[[-14.2 -39.6 -30.8  -1.7 -56.5   3.6]
 [ 26.9 -19.7 -13.2  -3.8 -19.0 -11.6]
 [ 23.5 -20.8  38.8 -10.5 -52.9  20.3]] → 3.6

[[-28.7   0.1  -4.2 -10.2 -35.2]
 [-29.6  12.8  39.3 -14.2 -53.4]
 [  9.7   1.0  33.1   7.9   8.6]] → -35.2

[[ 30.7  18.8   5.0 -48.1]
 [ -6.5 -23.3  22.7  32.0]
 [ 25.6   3.2  50.9 -44.3]] → -48.1

[[ -4.9  35.8   0.4 -16.2  12.4]
 [-56.0 -34.4  32.0   4.1  21.9]
 [ -9.2  17.2  -6.1  10.5   1.8]] → 12.4

[[ 19.9  43.4 -29.9   2.1]
 [ 23.5 -40.0  16.5   3.5]
 [-28.1 -28.6  10.8  49.3]] → 2.1

[[-17.9   0.9   0.0   0.0   4.2]
 [-25.4 -61.6  23.7  16.7 -54.7]
 [ 13.2   0.0  10.8 -36.9  21.2]] → 4.2

[[-13.3   3.9  -5.5 -26.0  -6.4]
 [-24.1  33.4   2.5  -2.9 -56.6]
 [ 38.3 -44.9  53.3 -30.1  19.6]] → -6.4

[[ -0.1 -32.4 -53.1  57.7  15.0]
 [-46.3 -40.2 -39.2   7.5   3.8]
 [ 21.0 -22.9  23.3 -47.7 -15.5]] → 15.0
---
[ -7.2  19.6 -33.2 -34.7  47.4   3.7] ⇒ -34.7
[-28.8  32.4  -1.6 -54.9 -15.2] ⇒ -1.6
[-33.5  -1.7 -46.1   5.8   2.6   7.2   5.5] ⇒ 2.6
[44.7 38.3 53.6 22.4 47.5  6.2] ⇒ 22.4
[ 60.3 -33.3  32.2 -19.9] ⇒ -33.3
[-18.5  -6.6   0.5 -46.3 -19.7   3.3  -0.8] ⇒ -19.7
[-60.0 -62.3  37.7  16.5 -43.1] ⇒ 37.7
[51.7  7.8 28.0 10.1] ⇒ 7.8
[ 46.5  28.3 -21.5 -39.5  -6.5  23.0 -42.3] ⇒ -6.5
---
[[17, -10, -29, 8, -9], [8, 11, 3, -11, 2], [48, -10, -36, -11, -12]]
17, -12
[33, 30, 68, 14, 91, 68]
33, 68
[25, 38, -10, -29, 42, 22]
25, 22
[-521, -785, -599, 519]
-521, 519
[[105, 325, 157, 195, 287, 581], [99, 500, 677, 785, 455, 306]]
105, 306
[104, 109, 5, 58, 230]
104, 230
---
[[53 72 55 61 48 27 40 69 58 25 28 89 31 27 30 25]
 [83 75 55 29 28 60 91 52 25 35 79 63 89 68 25 57]
 [49 58 80 56 42 75 66 74 70 42 58 81 37 33 50 24]
 [78 24 73 89 60 27 90 34 87 88 69 70 51 55 30 52]
 [45 80 46 46 62 55 40 60 56 90 33 83 63 82 33 48]
 [42 41 47 39 33 82 35 35 55 88 72 88 79 82 43 83]
 [29 84 25 58 41 58 24 58 32 24 36 71 25 70 91 68]
 [68 79 26 65 40 38 83 87 53 45 66 59 38 82 84 60]
 [45 51 63 54 54 77 76 78 89 73 82 40 33 59 32 89]
 [37 80 26 29 24 54 48 24 49 60 50 78 71 40 65 74]]	80

[[ -2  -6   1  24   1  27  -8  -7 -15 -10  12   7  -3  -2]
 [ 15   0   0 -15  15 -23   3   9   2  -1 -18   3  10  -6]
 [-27   9 -30  19 -22  21 -12  30  -6  -4 -40  32  33 -19]
 [-12 -21   4  -7 -16  -9  -8 -25 -14 -19   4 -20 -21  -2]
 [ -3  -4  -7  18   3  25  -7   3 -11  -9  -9  14   6  -6]]	-4

[[5 6 2 4 4 5 5 4 4 5]
 [4 3 5 3 3 5 3 4 3 4]
 [3 3 3 3 4 3 3 4 4 3]
 [4 3 3 3 4 3 3 5 4 4]
 [3 3 4 4 4 5 3 4 3 3]
 [4 4 4 3 3 2 3 3 4 4]
 [3 3 5 3 3 4 3 3 3 2]
 [4 5 5 1 4 4 8 4 4 2]]	5

[[ 618  581  325  -73 -462 -702 -750 -583 -281   61  298  380]
 [ 207 -203 -558 -743 -720 -493 -157  156  351  369  221  -20]
 [-645 -768 -663 -393  -52  240  376  331  149 -101 -313 -407]
 [-761 -625 -337    8  275  380  318  107 -142 -341 -425 -359]
 [ 557  266 -129 -510 -729 -736 -536 -223  112  323  379  257]
 [ 367  353  190  -55 -285 -402 -394 -266  -96   42   81    1]
 [-269 -604 -761 -690 -441  -96  197  355  354  195  -59 -285]
 [-117  302  572  611  421   64 -346 -652 -772 -663 -377  -47]
 [ 158  348  369  224  -23 -254 -391 -406 -292 -122   22   85]
 [-229  110  331  381  253   26 -219 -388 -410 -313 -165   12]
 [-590 -282   53  299  378  294   74 -186 -358 -425 -336 -177]
 [ 363  604  597  379  -12 -396 -680 -758 -622 -330   13  280]]	604

[[  0 -14  14   3  11 -31 -27  14 -12 -36   7 -19  -9 -20  -4]
 [  1 -12 -39  -3   1   2 -13 -40   7  -9 -22 -21   2 -19 -28]
 [-26   4   4  17 -33  12   9   7 -12  14  23 -16 -17   3 -20]
 [-22   9 -17  18  13  16 -31 -19 -14 -34  12  12 -18 -14 -13]
 [  3 -16 -12 -11   6 -28  18 -13  -6  19   1   3   0 -23 -14]
 [-14   0  21 -22  13 -27  -7  23 -21 -12 -29  13 -12  -6 -16]
 [-25 -23 -26  11 -35 -28 -14 -29 -20 -12 -26   9 -20  -5   0]
 [ -9   7  -3 -22 -34  14  15  -4 -24  11 -34 -15  13  -2  -4]
 [  2   1   3  -9 -32  29 -31   3 -19 -38  -6  -5  -5 -28 -19]
 [-12 -24  11   8 -31 -41 -38  12   6 -35   3 -30  11 -22 -28]]	-24
